Each row is followed by its class number.
[ 178 -280  308 -395  289  133  108 -100  -91   45   23  130 -240 -200
 -122 -180  385  390    1 -233  -37  119  -52  356   41  421  -14 -169
  118 -138 -317 -101   24 -366 -302 -386]
10
[ -38  191   19  315  -75  -36   54  -15  -88 -106  521  -48  204 -147
  101 -108  108   12  139  167 -263    7  228 -157  232  370 -189  -16
 -719 -197  137   55  271  -28  182 -168]
2
[ 427  103  444  273   84  324 -154  357  -64   34 -133 -593  120 -106
 -247  -33   52  105  528  196  343 -130 -136  -27 -410 -126   -3   -2
 -468  281  313  -81  -29  -12   -9  371]
4
[  30  131  160  312  -76  -12   17  -22 -163  -41  428 -206  125  -55
  -20  -15  157  140   76   24  -69   24  154  -11   86  365 -147   -7
 -603 -227   60   51  125  -20  148 -115]
4
[ 181 -514  401 -125  366 -144 -179   35 -182  102  238   77 -264    7
   80  -96  241  201 -182   -3   60  219 -105  232   47  847  -69 -339
  -40  -45 -373 -163  130 -449 -237 -764]
3
[ -89   28  -51  202  -96    5    7  124 -301  224  337 -124 -172 -195
 -245 -148   40 -121 -186 -110 -334  -40  -99  367  811  177   40 -120
 -162   39  -72 -477 -238 -471  107 -203]
8
[ -44  140 -161  309 -213   28   62  189 -353   72  395   -9 -127 -225
  -99 -155   10 -137 -117   56 -427   73 -122  359  838  447  182  -52
    5   -7  -44 -237 -257 -453  163 -241]
2
[ 523 -138  538  117  208  363 -235  304  -82   96 -211 -332   52  -23
 -461  -28   97  -98  438  414  443 -218 -106 -260 -217 -191  253  -92
 -604  414    6  -89  326   36  227 -174]
5
[-524  106 -261  270   43 -140   87   -8   -5   10  158  128 -119  231
  557 -340 -169  -21 -179  195 -395  223  131    3  157 -256  125  100
   60  494 -252  155  203 -255 -134 -278]
12
[-306   32 -205   23   39   42  115  134  -57   36 -142  124   58 -105
  123 -307 -130   42  -77  108 -176  113  137  -57   43 -394  186  191
  152  366 -253  174  229 -237   55   87]
5
[-197  399  394  265   35  314   69  -87 -108  -92  673  -86  143   -4
 -158   78  231   34  248   59   48   15  -90  237  -97   60 -127 -107
 -773 -200  225   13  189  -39  311 -157]
11
[ -83   65 -145  264 -157 -267  110  214 -477  150  467    4 -112 -304
  -10 -179  -50 -245 -323    3 -339   16 -167  301  578   22  118    4
  135  200   13 -232 -401 -609  213 -154]
10
[ 112 -134  162 -327  172   -6   85 -365   84  109  132   30 -261  -98
  245 -322  152  428 -212  -77   53  -86  167  425   90  154  -13  117
  116  -46 -465  -64   89 -415 -266 -387]
9
[ 262 -365  165 -518  317    2  127   62 -211  119  177  348   66 -506
 -187 -266  381  274  -82 -355 -139  258  -71    6  199  607 -309 -204
   99 -398 -318 -125  129 -417 -162 -257]
8
[  70  -54  253  370  -95  311  -34  238 -457  112  458   51  -17 -319
 -503   -7 -104 -323  -52 -134 -221   25 -205  408  899  184   92 -210
  -75  207    9 -347 -154 -614   83 -186]
11
[ 574  -71  551  192  288  325 -258  247  126  250   60 -505   65   46
 -291   70  393  218  402   62  352 -136 -215 -194 -509 -172 -143 -194
 -421  377  292 -188  -35   63  -89   89]
3
[ 429   11  491  262  104  318 -237  251 -101  132   -8 -525 -133  -61
 -387   -9  131   12  324   98  466 -252 -188  236 -449 -122   42 -196
 -461  418  305  -33  -34  -71  -41  391]
0
[ 325  -17 -126 -153  -58  442 -285 -174   27  336 -302 -178 -319 -107
 -410 -365   84  276   50  118 -263 -275  124  202  303 -495  303   42
  126  422 -426   28  407 -120 -145  404]
2
[  89 -164  151 -525  212  252   72 -253   43   40  -43   85 -379  -77
  -66 -168  394  203 -104 -360  198   88  -16  225 -168  475   72  -78
   59  -39 -223  105  182 -269 -277 -322]
2
[ 540 -118  613  254   38  352 -214  402   24  143  -71 -503   25  -93
 -186  124   -4   66  430  194  450 -226 -221   85 -275  -92   53  -73
 -392  339  152 -334 -121 -117  -92  109]
3
[  45  141  132  228  106 -112  -27  -10 -154    4  484  -29   36 -154
 -253 -115  275   54  101   79 -221  -53  134  -73  181  204 -201 -176
 -798 -117    0  -24  243    8  186 -155]
0
[  24  107  -96  230   58    6    9   84 -447  164  369 -122 -201 -220
 -281 -246  143 -175 -207   43 -522  -29  -93  429  726  119  108 -104
  -29  196  -42 -237 -211 -412  208 -192]
10
[ -97  182   99  299  -88  -41   32   75  -94 -115  403  -74  167  -40
  207   73   11  -39  106  189 -180  116  145 -192  131  363  -79   48
 -548 -188   61  151  186   -1   87 -103]
6
[ 104 -153  187 -513   64  224    6 -210   -6   61  -10  -28 -216 -273
 -257 -142  229  331   19 -339   84  -91  -57  449   87  443 -180  -85
  -78 -333 -293 -175  208 -423 -236 -103]
8
[  32 -223  238 -266  309   89   66 -127  -52   18   61   89 -283 -117
   21 -164  223  332  -87 -235  -10  200   55  303  -22  400  -90 -132
  -11  -40 -307   36  146 -355 -357 -298]
11
[ -39  340  115  263   90  108   34  -89  -32  -78  329 -138   71   71
   84    0  205  -60  122  166 -158  132  105  -37  103  351   -2  -93
 -481  -75   58  311  270  242  119 -287]
9
[ 158 -167  224 -192  242   80   69 -165 -123   44    1   28 -256 -103
   51 -230  181  241   -3  -17 -102   89   83  448 -123  398  -10  -96
  155   27 -268  216  134 -362 -416 -159]
7
[-215  117  -89   35  113   79  -54  103 -140  -26  -89    6  -57 -190
  -98 -305 -123   14   78  172 -303  260  112 -175  153 -122  296  111
   -4  283 -155   83  238 -330  -16  141]
6
[ 346   58  727   11  203  347 -244  439   28  149  354 -590 -149   -5
 -436  275   15 -152  422    1  519  -98 -163 -140 -480 -335  104   82
 -782  387  205 -511  -84  -59  -31  297]
6
[ -66  144  287  147  202   22 -177  -51  -18  -45  428 -150  -20  -79
 -230  253  160  -36  227  135 -121  152  156 -177   88  162  -85 -163
 -844   -6   94   -5  315  103  119 -158]
8
[ -80   54  -49  254 -132 -147  127  118 -292  172  442  -53 -184 -101
 -125  187   72  -84 -118  102 -321  108  -14  439  695  176  124  150
  -69   96 -182 -379 -249 -646  107 -332]
3
[ -46  371   55  433  -45 -117   24  -35 -121 -190  261 -179  196 -123
  108   17  154    9  159  283 -235  103  222 -169  -25  462   39  -23
 -698 -210  257  261  165  188  298 -126]
2
[-200  170 -168  285 -347   22  146  194 -361   70  645    2 -153 -178
 -107   29 -122 -307 -122   38 -223   56 -140  464  830   87  254   54
    7   59   17 -350 -390 -550  309 -128]
2
[ 320  205   49  -34  -91 -175   21  -16  -97  105  213 -222  -60 -217
  -71  104  243 -123   39  185  102 -140  185   35  -65  150  121  111
 -396 -308   43   43  -74  148  388  139]
0
[-100   70   -6  239  -12   44   -7   28  -58   -7  128 -149  -22  -83
   67 -252  -78  119   41   44 -173  -38   96  162   -8 -172  129   73
   22  333  -13  144   13 -348  -63  133]
7
[ 191 -149  252 -384  264  199   16 -138  -16   71  124  133 -331 -178
  -60 -150  268  163  -71 -208   36  171  -10  273 -111  448   41 -135
  189   12 -309  192  102 -280 -270 -330]
7
[-111 -230   36  -56  179 -270  147 -125 -117  -12  355  117  -53  -42
  511 -342   57  250 -326 -243 -131  249   95  -22  -68  656 -268  129
  195  -12 -318   -4  129 -619 -345 -560]
3
[-130  157  -33  248 -297  149  115  233 -169  160  561  -83  -45 -175
  -83  -28 -142  -82  -50  -98 -354   46  -18  227  815   59   61  194
  -69  -63 -172 -460 -283 -473   25  -43]
6
[-261   26   65  523 -130 -343   67 -164 -410  -91  388 -394 -143  -61
  -68  223    9  -47  -28  189 -315  -78  143  789  737  -20  237 -188
 -312  113   -2 -230 -396 -457  178 -265]
3
[-147  142  -52  212 -148   58  126  227 -348  154  584  -81 -105 -205
 -226 -144  -70 -171 -161 -125 -359   79 -110  321  621   99   40  107
  -59  -39  -61 -457 -302 -447  181 -114]
10
[ 411   58  548  395  178  215  -86  277  -32   72   95 -550  -41  -30
 -246  181   71  -56  480  216  227 -207  -66   83 -385 -367  208   71
 -404  578  193 -127 -128 -201  -91  204]
3
[ 327   57  522  287   28  420 -218  274   55  116  -42 -700 -177   21
 -202  158  -24  144  500  186  445 -122  -76  278 -421 -267   46  -31
 -513  417  152  -21  -24  -23 -204  372]
4
[  10 -277  282 -345  319  -57  119  -92 -106   14   18  163 -279  -69
  -49 -140  205  208 -122 -241  108  115   25  228 -192  271   24  -63
  -62  -47 -318  -72  142 -401 -280 -304]
11
[-350  129 -256  220   56 -237   77  103 -179  -19  -47   89  -26  -15
  146 -273 -223  -60  -44  336 -278  123  139 -220  -67 -576  367  249
  138  630 -131  280  177 -331   19  173]
5
[-125 -356  -26  235 -154 -228 -212  250   78   -3 -368   71   76 -194
 -304 -340 -306  611  298  324 -326 -232  290 -151  346 -590  401   57
 -310  116 -396 -340  206 -297 -102  347]
1
[ 378   14  527  158  165  381 -217  275  -26  100 -165 -455 -105  -52
 -276   -5   35  -31  362  219  344  -53 -113   67 -252 -138  201  -47
 -497  535  146 -240   63 -151  -43    2]
12
[ 441   97  592  442 -133  326   24  305  -72   34  -22 -714   48  148
   52   62  -88  215  496  211  579 -189  -78  126 -589 -283   77  160
 -546  447  116 -228  -16  -58 -142  211]
2
[ 431    4  548  303  184  521 -175  243  -33   64 -156 -643  -50  157
  -61 -108  183   89  376  105  294 -207 -198  119 -358   53   89 -107
 -363  465  174  -32   79   61 -116  -65]
10
[-129  173   29  412  -56 -176   51  157 -193 -119  360  -75  228  -21
   69  -43  -35 -100  -48   42 -116  203  147 -218   89  463  -48  -12
 -505  -78   54  164  276   -8  179 -199]
9
[ 521  -61  604  143  162  457 -187  366  -35  126   13 -560    5  -62
 -212  -70   59  -23  427  128  439 -208 -175 -109 -381 -192  116  -21
 -461  372  204 -182  -41  -67  -85  259]
6
[ 108 -276  191 -449  244   21   40 -137   19   24   47   41 -276 -107
  -60  -52  229  315   -9 -115  115  174  135  167 -176  428  -93    8
  -72 -224 -319   40  207 -368 -315 -150]
6
[-284   31    0  240   33   13   20  107   17  -11  -45  -63   72  106
  169 -204  -82  324  161  123 -264   95  144   68  138 -239   80  163
  -20  245 -228 -107  144 -288 -148   22]
4
[ -45  -30  347    7  258  183  -15 -312 -177 -114   33  -72 -207  129
  -89 -144  184  105  113   59   12  248  205  232  -64  287  372 -289
   18   48  -63  135  136  100 -111 -167]
1
[ -89  189   66  290  -40    5   21   43  -16 -128  517 -121  172 -174
  -16 -114   22   25  220   89 -256  -44  178 -245    2  211 -200  -32
 -726 -296  171  217  187   54   20  183]
6
[-319  179 -289  131   38 -222   42 -231 -265   13   50  -20  -35 -126
  245 -438  -53   81 -212  215 -421  -14  141   85  195 -535  145   48
  103  409 -121  256   88 -344   40  195]
6
[-209   73 -100  214   46  -11   28  130 -141  -13  -31   39   86   49
  147 -318  -54  121  111  180 -291  184   64 -142  208  -96  203  154
  133  319 -101  -33  154 -363  -45  -27]
4
[-101 -159  -62  272 -120 -165   90  124 -392   67  517  -48 -128 -224
 -188   32   19 -157 -224  -76 -235   -5  -79  429  779    6  117 -239
  -17    3   16 -188 -537 -443  149  -56]
6
[-333  119  -80  216   15  -19  134  228 -183  -20  170  100   80 -203
   59 -307  -98  -17  -32  106 -148  157   59  -96   67 -254  309  137
    1  392   16   56   10 -436  152   50]
5
[ 246   42  503  216   70  356 -180  347   38   62    5 -465   26  -18
 -150  180  -69   34  309  115  420  -18  -90  -53 -263 -186   51   13
 -428  494  138 -182    4    8  -29   71]
5
[ 175 -194  245 -334  183  176  -31 -208  -94   80 -184  -94 -333 -138
  -57  -43  271  398  -30 -160   -4   88  -47  544   75  519  -70 -212
   54 -124 -412   74  160 -229 -371 -239]
8
[  -2  328   21  194  -33   -8   97   34  -77  -46  313 -159  193  -75
   40  -28  111  -28  103   77  -91  160  140 -189   -7  276 -110   50
 -511 -182   65  226  271  163  154  -53]
9
[  38  -70  214 -186  421   13   30 -195  -50  -44  106  132 -226   -4
  126  -68  379  112  -84  -81  -68  175   -7  317   -8  632  -63 -163
  133  -50 -125  148   -8 -164 -189 -445]
0
[ -28 -111  297 -448  263  255   29 -106  129  -17    7  142 -319 -170
 -221 -124  230  363   63 -310   62  112    0  307 -148  425 -127  -81
 -148 -161 -347  -29  212 -213 -362 -256]
1
[ 506  133  605  285   86  789 -120  497  166  119  -15 -639 -256 -154
 -742   77   -3  267  679   82  571   91  -27   82 -698 -227   89  -72
 -681  323  318 -257  -22  137 -103  626]
10
[ 364  -71  645  490   51  165 -152  392 -162    1  -35 -545   69    2
 -173   46  -49  144  398  143  350 -157 -157  155 -412   28  -11  -76
 -561  533  190 -131   23 -347 -212   20]
7
[-300   15 -111  313 -284  -17   60  138 -377  106  483 -206  -76 -206
  -54 -157 -153 -110 -167   23 -291  -87  -44  566  867  -57  172  -59
  -93   91 -131 -236 -298 -508  181 -127]
5
[ 411   47  574  286  224  387 -136  331   14  123   45 -417  -69  -31
 -294  105   94 -144  379  108  317 -183 -199   42 -387 -251   44 -175
 -446  505  263 -195 -108   72  -77  161]
3
[ 209  -32   65  403   68   -9  -22  193  -74  112  -80  -96  284  -90
  228 -359   55  107  174  258 -423 -172   73 -131   72   62  122  180
  155  240  -57   53  125 -381 -152   27]
3
[ 616   93  524  253  190  490 -119  324 -191  128  -76 -510  176 -114
 -262 -162  257  -58  553  268  180 -401 -269  135 -106 -207   69    0
 -401  377  184  -74    7  -42   69  207]
0
[ 632   23  579  177   45  383 -280  229  330  182 -274 -753  -32  143
 -176  197  232  182  573  179  677 -218  -80 -261 -602 -288   64 -179
 -573  383  247 -249   30  343   -5   78]
3
[-120   18  -13  190  -85    0   -9  -11 -106   -6  -45 -277  -84  -96
 -179 -112  -66  205  169  123 -205  -98  171  385    2 -156  319  177
  -24  117 -139    0   84 -457  -65  347]
3
[ 587    9  495  220  158  518 -217  382   90  192  -88 -640 -176  -72
 -260  -97  138  166  463   96  390 -162 -202   52 -509 -109  -27 -150
 -433  516   69  -64   88  -11 -205  215]
3
[-392   58 -172  220  270 -114    9   30   -1 -155   24  315  186   64
   12 -346 -144  -19 -154  -55 -459   68  213 -183  341 -131   11  128
  160  330 -138 -264  156 -205  150 -120]
0
[ 556  -46  587  426  232  234 -111  236  -98   57 -339 -606  159   33
 -205 -214   58  -33  505  352  272 -434  -43   -9 -290 -429  288  -61
 -473  570   59   52  151   -3  -56   32]
9
[-147   60  -96  162 -154 -113   77  107 -383   34  368   -6 -146 -214
 -165  -10  -44 -199 -204  -60 -264   96 -120  490  755  248   35 -100
   33  153  -37 -262 -281 -619  153 -320]
7
[-225  376 -182  267  -92  261  185  162  114  -50  175    7  -34 -179
   16 -349 -233   31  187  100 -254   80  157  -37  -54 -212  112  329
  -71  218   27  129   57 -255    5  271]
7
[ 115  -32  -18  239 -326  -67  123  104 -316  192  328 -213    0 -177
 -181 -128  -56   67  -34   11 -337 -170   20  495  726  -60  134  172
  -45  -85 -229 -494 -310 -565   39  -13]
12
[ 319  -31  567  364   46   68 -236  381  -58   81   74 -516  345 -183
 -104 -102  -39  179  413  278  362 -194  -75 -142 -260 -344  -74 -216
 -577  367  340 -381  -66  -96  101  173]
5
[ 166  -39  317 -198  309  243   89   58  257   42  482   73 -230 -195
   84 -156  386  357  187 -127 -239  -83   39  373   17  767 -323    6
 -284 -328 -122  -94   30 -471 -475 -203]
6
[  44  477 -116  344  -31  158    1 -201 -425  -58 -211 -202  -91   37
  -13 -147  313 -424 -100  361 -477   -3  153  233  447  460  403 -212
 -442  195  -66  531  461  320  420 -387]
12
[ 440 -126  735  132  -63  174 -264  546  232   78 -105 -631 -115 -192
 -229  329 -221  272  474   22  794 -262 -153   90 -700 -207    6   80
 -690  297   84 -486 -113 -248 -161  350]
8
[  99  122 -273  190 -163  139  -66 -360   15  237   76 -102   -1 -113
  290 -873   57  418 -198   95 -487 -331  165  139  280   93 -352 -122
   99  -52 -216  218  362 -259 -261  100]
6
